Below is a small trained network, with its code and all its weights. Each question gives an input and a class and asks what happens when units are switched off, that is, made to give their printed mean instead of their output.

import numpy as np


def w(rows, s, z=0):
    codes = np.array(rows[::2]) - 128.0
    scale = np.full(codes.shape[1], s)
    scale[-1] = z or s
    return codes * scale


def f(y):
    return y / 2 * (1 + np.tanh(0.7978845608 * (y + 0.044715 * y**3)))


def log_softmax(a):
    a = a - a.max(-1, keepdims=True)
    return a - np.log(np.exp(a).sum(-1, keepdims=True))


def net(x, mask):
    res = np.array(x, float).reshape(1, 2) / 4 @ E
    y = f(res @ A[0][:, :-1].T + A[0][:, -1])
    res = res + np.where(mask, y, B[0][:, -1]) @ B[0][:, :-1]
    return log_softmax(res[-1] @ U[:, :-1].T + U[:, -1])


A, B = {}, {}
E = w([
[248,138,41,196,119],'x0',
[122,43,137,179,189],'x1',
],0.011)
A[0] = w([
[99,119,184,101,132,57],'neuron 1',
[181,104,113,183,205,162],'neuron 2',
[134,44,98,186,191,189],'neuron 3',
[147,153,119,104,117,254],'neuron 4',
[174,120,80,153,157,207],'neuron 5',
[100,71,79,135,169,213],'neuron 6',
[128,168,174,90,38,12],'neuron 7',
[159,154,65,156,107,18],'neuron 8',
[182,96,89,120,115,5],'neuron 9',
[190,150,57,135,161,56],'neuron 10',
[96,46,106,140,206,160],'neuron 11',
[137,251,133,83,42,53],'neuron 12',
[95,155,194,72,107,70],'neuron 13',
[57,105,192,103,123,14],'neuron 14',
[42,123,167,87,155,254],'neuron 15',
[120,163,211,67,175,8],'neuron 16',
[153,8,126,98,197,86],'neuron 17',
[65,170,195,20,94,254],'neuron 18',
[174,140,85,178,146,25],'neuron 19',
[107,220,108,133,74,216],'neuron 20',
[203,174,63,199,123,149],'neuron 21',
[127,197,100,66,101,150],'neuron 22',
],0.013,0.006)
B[0] = w([
[148,75,77,55,176,162],'neuron 1',
[164,122,110,91,134,175],'neuron 2',
[206,169,135,42,123,187],'neuron 3',
[191,202,123,142,181,167],'neuron 4',
[118,167,111,134,148,179],'neuron 5',
[174,195,185,146,94,166],'neuron 6',
[136,100,182,45,117,153],'neuron 7',
[93,17,93,78,186,157],'neuron 8',
[175,67,95,68,134,143],'neuron 9',
[107,99,60,43,135,170],'neuron 10',
[219,165,172,111,33,181],'neuron 11',
[187,88,181,69,2,186],'neuron 12',
[156,109,82,44,123,180],'neuron 13',
[44,28,51,107,163,185],'neuron 14',
[131,180,98,107,191,234],'neuron 15',
[68,59,103,83,103,165],'neuron 16',
[193,117,217,97,52,168],'neuron 17',
[163,191,92,54,183,252],'neuron 18',
[60,61,65,68,142,159],'neuron 19',
[200,177,177,81,132,184],'neuron 20',
[143,147,76,38,193,208],'neuron 21',
[222,148,192,62,83,173],'neuron 22',
],0.0095,0.018)
U = w([
[178,128,199,100,77,163],'0',
[70,72,37,91,189,74],'1',
[166,241,138,150,160,243],'2',
[8,170,166,225,59,2],'3',
[34,152,226,254,62,2],'4',
],0.011,0.006)

Each question gives the input, the list of numbers given to net, and the class t.
The units are the neurons (one row each of A and B). Each row of codes is followed by its name. A weight is (code - 128) times the scale printed after its matrix; where a second scale follows, it is the last column's (A, B and U).
mask holds one flag per neuron, in row order. A switched-off neuron (its flag False) gives its mean, the last column of its row in B, instead of its output. The means were averaged over made-up inputs and are rounded, as every weight is.
A unit's drop is (log p(t) with every unit on - log p(t) with that unit switched off) / (log p(t) with every unit on - log p(t) with every unit switched off).
The circuit of an input: a set's keep is (log p(t) with only the set's units on - log p(t) with every unit switched off) / (log p(t) with every unit on - log p(t) with every unit switched off). Starting from the 12 units with the biggest drops (on a tie, the unit counted first), units are removed one at a time, each time the one whose removal leaves the highest keep (on an exact tie, the one counted first), for as long as the keep stays at least 0.8.
circuit, biggest first: the units of the circuit, biggest drop first
top k neurons: the k neurons with the biggest drops, biggest first
drop of u: that unit's drop, to one decimal
input [1,2], class 2: circuit, biggest first => (neuron 12; neuron 14)
input [-4,5], class 0: circuit, biggest first => (neuron 11)
input [3,3], class 2: circuit, biggest first => (neuron 12; neuron 14)
input [0,3], class 2: top 3 neurons => (neuron 12; neuron 22; neuron 16)
input [8,8], class 0: top 2 neurons => (neuron 17; neuron 11)
input [0,5], class 0: top 2 neurons => (neuron 18; neuron 17)
input [1,0], class 2: top 2 neurons => (neuron 12; neuron 14)
input [-3,2], class 2: drop of neuron 21 => 0.1
input [5,-6], class 0: drop of neuron 12 => 1.0
input [0,2], class 2: drop of neuron 12 => 0.7
